Below are the code and all the weights of a small trained network. Each question names an input and a class and asks about switching units off, where a switched-off unit gives its printed mean instead of its output.

import numpy as np


def w(rows, s, z=0):
    codes = np.array(rows[::2]) - 128.0
    scale = np.full(codes.shape[1], s)
    scale[-1] = z or s
    return codes * scale


def f(y):
    return y / 2 * (1 + np.tanh(0.7978845608 * (y + 0.044715 * y**3)))


def log_softmax(a):
    a = a - a.max(-1, keepdims=True)
    return a - np.log(np.exp(a).sum(-1, keepdims=True))


def net(x, mask):
    res = np.array(x, float).reshape(1, 4) / 4 @ E
    y = f(res @ A[0][:, :-1].T + A[0][:, -1])
    res = res + np.where(mask, y, B[0][:, -1]) @ B[0][:, :-1]
    return log_softmax(res[-1] @ U[:, :-1].T + U[:, -1])


A, B = {}, {}
E = w([
[187,69,227,85,139,195,203],'x0',
[48,199,122,98,253,47,215],'x1',
[101,83,32,1,123,164,103],'x2',
[115,148,170,115,141,124,103],'x3',
],0.013)
A[0] = w([
[128,80,183,210,90,108,114,221],'neuron 1',
[58,84,105,58,128,145,120,136],'neuron 2',
[143,141,197,196,169,134,206,194],'neuron 3',
[131,167,77,140,81,99,42,100],'neuron 4',
[120,150,171,97,167,155,232,126],'neuron 5',
[126,179,152,56,192,74,254,141],'neuron 6',
[83,183,65,166,139,55,114,229],'neuron 7',
[70,102,143,32,87,107,52,190],'neuron 8',
[115,165,73,208,49,149,12,253],'neuron 9',
[78,174,72,106,241,11,102,100],'neuron 10',
[116,81,57,19,94,147,50,198],'neuron 11',
[80,156,158,237,158,109,203,186],'neuron 12',
[102,226,126,176,96,105,100,167],'neuron 13',
[71,123,38,16,161,208,131,164],'neuron 14',
[185,24,231,79,64,204,144,180],'neuron 15',
],0.0091,0.0051)
B[0] = w([
[138,113,150,223,49,161,111,185],'neuron 1',
[54,99,70,99,182,201,183,178],'neuron 2',
[136,49,227,156,106,69,108,204],'neuron 3',
[25,120,126,36,100,95,104,166],'neuron 4',
[81,63,141,124,183,123,155,189],'neuron 5',
[92,41,159,60,167,90,255,227],'neuron 6',
[173,232,63,192,123,77,194,196],'neuron 7',
[115,177,63,104,123,176,105,184],'neuron 8',
[70,164,175,105,3,13,48,204],'neuron 9',
[118,202,83,173,210,153,213,223],'neuron 10',
[132,158,22,53,106,133,72,223],'neuron 11',
[186,98,141,207,177,90,165,200],'neuron 12',
[220,189,115,175,88,136,155,168],'neuron 13',
[89,180,121,52,168,206,189,221],'neuron 14',
[188,113,57,180,216,217,75,254],'neuron 15',
],0.0083,0.021)
U = w([
[125,178,156,180,2,57,78,254],'0',
[18,164,95,17,62,104,75,171],'1',
[148,87,170,220,111,188,67,149],'2',
[168,142,67,93,168,216,86,109],'3',
[174,189,116,181,141,30,182,73],'4',
[52,224,86,93,147,148,190,65],'5',
[78,19,187,124,124,31,182,106],'6',
[22,69,158,8,149,169,193,20],'7',
],0.0086,0.0031)

Each question gives the input, the list of numbers given to net, and the class t.
The units are the neurons (one row each of A and B). Each row of codes is followed by its name. A weight is (code - 128) times the scale printed after its matrix; where a second scale follows, it is the last column's (A, B and U).
mask holds one flag per neuron, in row order. A switched-off neuron (its flag False) gives its mean, the last column of its row in B, instead of its output. The means were averaged over made-up inputs and are rounded, as every weight is.
A unit's drop is (log p(t) with every unit on - log p(t) with that unit switched off) / (log p(t) with every unit on - log p(t) with every unit switched off).
The circuit of an input: a set's keep is (log p(t) with only the set's units on - log p(t) with every unit switched off) / (log p(t) with every unit on - log p(t) with every unit switched off). Starting from the 12 units with the biggest drops (on a tie, the unit counted first), units are removed one at a time, each time the one whose removal leaves the highest keep (on an exact tie, the one counted first), for as long as the keep stays at least 0.8.
units of the circuit, in order: the units of the circuit, biggest drop first
unit that matters most: the unit with the biggest drop
k most important neurons: the k neurons with the biggest drops, biggest first
drop when u is switched off: that unit's drop, to one decimal
input [7,1,-1,4], class 6: units of the circuit, in order : (neuron 14; neuron 3)
input [-5,-6,1,2], class 1: units of the circuit, in order : (neuron 4)
input [-4,0,-2,-5], class 0: units of the circuit, in order : (neuron 9; neuron 6)
input [0,-3,5,6], class 1: units of the circuit, in order : (neuron 10; neuron 11)
input [-1,0,3,1], class 1: 2 most important neurons : (neuron 15; neuron 10)
input [1,-7,0,-4], class 2: 2 most important neurons : (neuron 15; neuron 7)
input [-4,-8,1,7], class 1: 2 most important neurons : (neuron 4; neuron 11)
input [1,-4,-4,2], class 2: 2 most important neurons : (neuron 15; neuron 7)
input [1,-5,0,4], class 2: 3 most important neurons : (neuron 15; neuron 14; neuron 7)
input [1,0,-4,3], class 2: 2 most important neurons : (neuron 6; neuron 9)
input [-6,0,-5,-7], class 0: drop when neuron 9 is switched off : 0.6
input [1,1,-2,2], class 6: drop when neuron 15 is switched off : 0.3
input [1,-3,-8,3], class 2: drop when neuron 7 is switched off : 0.2
input [-7,6,0,1], class 4: unit that matters most : neuron 7
